Below are the code and all the weights of a small trained network. Each question names an input and a class and asks about switching units off, where a switched-off unit gives its printed mean instead of its output.

import numpy as np


def w(rows, s, z=0):
    codes = np.array(rows[::2]) - 128.0
    scale = np.full(codes.shape[1], s)
    scale[-1] = z or s
    return codes * scale


def norm(h):
    return h / np.sqrt((h * h).mean(-1, keepdims=True) + 1e-5)


def f(y):
    return np.maximum(y, 0)


def log_softmax(a):
    a = a - a.max(-1, keepdims=True)
    return a - np.log(np.exp(a).sum(-1, keepdims=True))


def net(x, mask):
    res = np.array(x, float).reshape(1, 5) / 4 @ E
    u = 0
    for l in range(2):
        y = f(norm(res) @ A[l][:, :-1].T + A[l][:, -1])
        res = res + np.where(mask[u : u + 5], y, B[l][:, -1]) @ B[l][:, :-1]
        u += 5
    return log_softmax(norm(res)[-1] @ U[:, :-1].T + U[:, -1])


A, B = {}, {}
E = w([
[126,132,122,122,114,121,133,120],'x0',
[87,163,204,215,23,192,3,110],'x1',
[125,125,115,123,131,126,114,140],'x2',
[8,87,251,32,108,215,106,164],'x3',
[134,131,139,141,141,92,126,153],'x4',
],0.0049)
A[0] = w([
[157,171,179,123,148,232,215,13,95],'L0N0',
[6,165,216,25,132,155,172,203,192],'L0N1',
[75,45,176,2,213,96,249,129,4],'L0N2',
[66,169,140,236,72,158,56,118,154],'L0N3',
[31,75,211,7,137,131,100,155,193],'L0N4',
],0.0046,0.0031)
B[0] = w([
[223,112,57,93,150,36,71,230,145],'L0N0',
[12,7,62,69,180,132,126,59,255],'L0N1',
[116,81,6,28,227,254,161,144,219],'L0N2',
[168,145,135,173,45,148,53,150,215],'L0N3',
[81,26,186,34,144,125,179,129,253],'L0N4',
],0.0056,0.0064)
A[1] = w([
[222,201,82,100,98,218,141,178,177],'L1N0',
[196,208,135,239,49,118,48,78,3],'L1N1',
[191,108,47,49,242,59,253,169,221],'L1N2',
[81,109,250,98,84,125,99,40,11],'L1N3',
[49,42,207,71,85,84,139,64,39],'L1N4',
],0.0052,0.0041)
B[1] = w([
[202,217,95,215,149,74,121,58,162],'L1N0',
[161,146,82,57,114,63,60,43,172],'L1N1',
[150,193,123,189,157,101,217,254,250],'L1N2',
[124,51,204,165,28,184,81,75,148],'L1N3',
[153,221,228,206,68,156,75,89,170],'L1N4',
],0.0069,0.011)
U = w([
[213,232,42,191,190,46,225,201,151],'0',
[41,45,66,2,203,213,210,188,123],'1',
[234,218,64,189,26,34,6,2,1],'2',
[53,54,230,130,20,214,38,31,196],'3',
],0.0063,0.0007)

Each question gives the input, the list of numbers given to net, and the class t.
The units are the neurons (one row each of A and B). Each row of codes is followed by its name. A weight is (code - 128) times the scale printed after its matrix; where a second scale follows, it is the last column's (A, B and U).
mask holds one flag per neuron, layer by layer. A switched-off neuron (its flag False) gives its mean, the last column of its row in B, instead of its output. The means were averaged over made-up inputs and are rounded, as every weight is.
A unit's drop is (log p(t) with every unit on - log p(t) with that unit switched off) / (log p(t) with every unit on - log p(t) with every unit switched off).
The circuit of an input: a set's keep is (log p(t) with only the set's units on - log p(t) with every unit switched off) / (log p(t) with every unit on - log p(t) with every unit switched off). Starting from all 10 units, units are removed one at a time, each time the one whose removal leaves the highest keep (on an exact tie, the one counted first), for as long as the keep stays at least 0.8.
circuit, biggest first: the units of the circuit, biggest drop first
k most important neurons: the k neurons with the biggest drops, biggest first
k most important neurons of layer l: the k neurons of layer l with the biggest drops, biggest first
drop when u is switched off: that unit's drop, to one decimal
input [6,8,-3,0,4], class 2: circuit, biggest first	L0N1, L0N4
input [1,1,6,-7,7], class 2: circuit, biggest first	L0N4, L0N2
input [0,1,1,6,7], class 3: circuit, biggest first	L1N4
input [-6,1,4,-4,7], class 2: 4 most important neurons	L0N4, L0N1, L0N2, L1N2
input [2,1,-4,1,-8], class 3: 3 most important neurons	L0N2, L1N2, L1N4
input [5,2,-7,0,8], class 2: 2 most important neurons	L0N4, L0N1
input [-4,1,2,-5,-1], class 2: 2 most important neurons of layer 1	L1N2, L1N1
input [-1,1,-2,4,0], class 3: 3 most important neurons	L1N4, L0N2, L1N2
input [-4,1,-5,-2,-5], class 2: drop when L0N2 is switched off	0.2
input [-6,2,1,0,-4], class 2: drop when L0N1 is switched off	0.2
input [4,3,1,-1,-8], class 2: drop when L0N4 is switched off	0.0
